Below is a small trained network, with its code and all its weights. Each question gives an input and a class and asks what happens when units are switched off, that is, made to give their printed mean instead of their output.

import numpy as np


def w(rows, s, z=0):
    codes = np.array(rows[::2]) - 128.0
    scale = np.full(codes.shape[1], s)
    scale[-1] = z or s
    return codes * scale


def f(y):
    return y / 2 * (1 + np.tanh(0.7978845608 * (y + 0.044715 * y**3)))


def log_softmax(a):
    a = a - a.max(-1, keepdims=True)
    return a - np.log(np.exp(a).sum(-1, keepdims=True))


def net(x, mask):
    res = np.array(x, float).reshape(1, 4) / 4 @ E
    y = f(res @ A[0][:, :-1].T + A[0][:, -1])
    res = res + np.where(mask, y, B[0][:, -1]) @ B[0][:, :-1]
    return log_softmax(res[-1] @ U[:, :-1].T + U[:, -1])


A, B = {}, {}
E = w([
[113,130,131,84,141,104,137,94,146,120,145],'x0',
[103,75,68,118,127,133,89,56,94,149,129],'x1',
[97,99,140,152,144,9,60,93,109,64,129],'x2',
[67,74,140,118,90,134,144,128,146,138,75],'x3',
],0.016)
A[0] = w([
[143,170,181,193,188,80,132,152,140,77,179,124],'neuron 0',
[176,180,192,104,68,142,162,122,131,147,154,111],'neuron 1',
[160,204,152,90,139,107,131,142,85,126,122,98],'neuron 2',
[100,104,181,104,107,175,79,59,108,167,81,62],'neuron 3',
[82,155,254,145,103,96,202,186,195,118,76,105],'neuron 4',
[197,161,170,172,171,66,159,131,123,134,186,139],'neuron 5',
[139,197,189,140,89,113,51,159,119,127,149,123],'neuron 6',
[121,138,163,160,87,107,127,124,179,79,113,86],'neuron 7',
[162,76,123,54,67,180,174,132,100,203,123,113],'neuron 8',
[225,179,94,125,192,151,68,90,82,179,197,75],'neuron 9',
[123,96,172,148,121,175,123,148,122,112,69,123],'neuron 10',
[159,127,66,183,164,114,170,112,137,136,130,137],'neuron 11',
[153,166,86,103,125,170,174,153,163,165,172,216],'neuron 12',
[185,200,125,77,121,193,184,145,115,150,164,1],'neuron 13',
],0.01,0.0083)
B[0] = w([
[153,155,92,104,184,172,151,139,148,101,132,193],'neuron 0',
[109,141,140,103,90,122,70,100,104,151,103,185],'neuron 1',
[118,161,100,185,85,128,142,156,189,122,88,155],'neuron 2',
[135,121,126,166,108,148,177,76,132,128,112,162],'neuron 3',
[88,95,158,138,122,120,95,132,1,138,157,226],'neuron 4',
[170,168,92,120,127,201,160,127,165,102,120,187],'neuron 5',
[110,122,115,99,138,112,123,130,202,141,141,165],'neuron 6',
[146,143,113,112,60,117,124,160,149,123,179,149],'neuron 7',
[128,185,88,132,153,162,202,92,203,98,76,234],'neuron 8',
[117,56,166,148,60,78,63,73,75,171,105,209],'neuron 9',
[140,89,140,124,109,120,129,128,134,87,156,170],'neuron 10',
[103,94,90,166,133,95,139,162,110,43,99,147],'neuron 11',
[68,62,178,171,151,32,158,75,90,156,131,250],'neuron 12',
[174,133,127,42,169,92,40,144,85,94,132,211],'neuron 13',
],0.0095,0.015)
U = w([
[160,135,130,143,134,83,31,140,56,100,147,253],'0',
[70,103,162,236,112,90,133,74,69,197,116,45],'1',
[183,202,54,171,148,249,231,135,254,104,122,101],'2',
],0.008,0.0032)

Each question gives the input, the list of numbers given to net, and the class t.
The units are the neurons (one row each of A and B). Each row of codes is followed by its name. A weight is (code - 128) times the scale printed after its matrix; where a second scale follows, it is the last column's (A, B and U).
mask holds one flag per neuron, in row order. A switched-off neuron (its flag False) gives its mean, the last column of its row in B, instead of its output. The means were averaged over made-up inputs and are rounded, as every weight is.
A unit's drop is (log p(t) with every unit on - log p(t) with that unit switched off) / (log p(t) with every unit on - log p(t) with every unit switched off).
The circuit of an input: a set's keep is (log p(t) with only the set's units on - log p(t) with every unit switched off) / (log p(t) with every unit on - log p(t) with every unit switched off). Starting from the 12 units with the biggest drops (on a tie, the unit counted first), units are removed one at a time, each time the one whose removal leaves the highest keep (on an exact tie, the one counted first), for as long as the keep stays at least 0.8.
circuit, biggest first: the units of the circuit, biggest drop first
k most important neurons: the k neurons with the biggest drops, biggest first
drop of u: that unit's drop, to one decimal
input [-5,-8,7,7], class 0: 2 most important neurons	(neuron 12; neuron 4)
input [-8,-5,-5,-7], class 0: circuit, biggest first	(neuron 13)
input [-6,-7,-7,1], class 1: 2 most important neurons	(neuron 12; neuron 8)
input [-4,-4,1,-6], class 2: 2 most important neurons	(neuron 5; neuron 0)
input [-5,-4,-5,0], class 0: 2 most important neurons	(neuron 13; neuron 9)
input [-2,4,0,-6], class 1: 2 most important neurons	(neuron 13; neuron 9)
input [3,4,0,2], class 2: 3 most important neurons	(neuron 12; neuron 9; neuron 4)
input [3,1,-6,-5], class 1: 3 most important neurons	(neuron 12; neuron 9; neuron 0)
input [7,4,0,-5], class 1: 3 most important neurons	(neuron 13; neuron 9; neuron 0)
input [-4,0,4,5], class 0: 3 most important neurons	(neuron 12; neuron 8; neuron 9)
input [-2,-3,6,7], class 0: 2 most important neurons	(neuron 12; neuron 7)
input [-5,-6,-7,3], class 1: 2 most important neurons	(neuron 12; neuron 8)
input [6,-4,-5,-1], class 0: 3 most important neurons	(neuron 13; neuron 9; neuron 3)
input [3,8,-6,4], class 2: circuit, biggest first	(neuron 8)
input [2,2,-3,6], class 2: 2 most important neurons	(neuron 8; neuron 9)
input [0,-7,-5,7], class 1: drop of neuron 12	0.3
input [8,-2,3,-8], class 2: drop of neuron 5	0.2
input [1,-4,-7,-3], class 0: drop of neuron 13	1.9
input [-2,-7,-7,8], class 1: drop of neuron 12	0.3
input [0,-4,-8,5], class 1: most important neuron	(neuron 12)
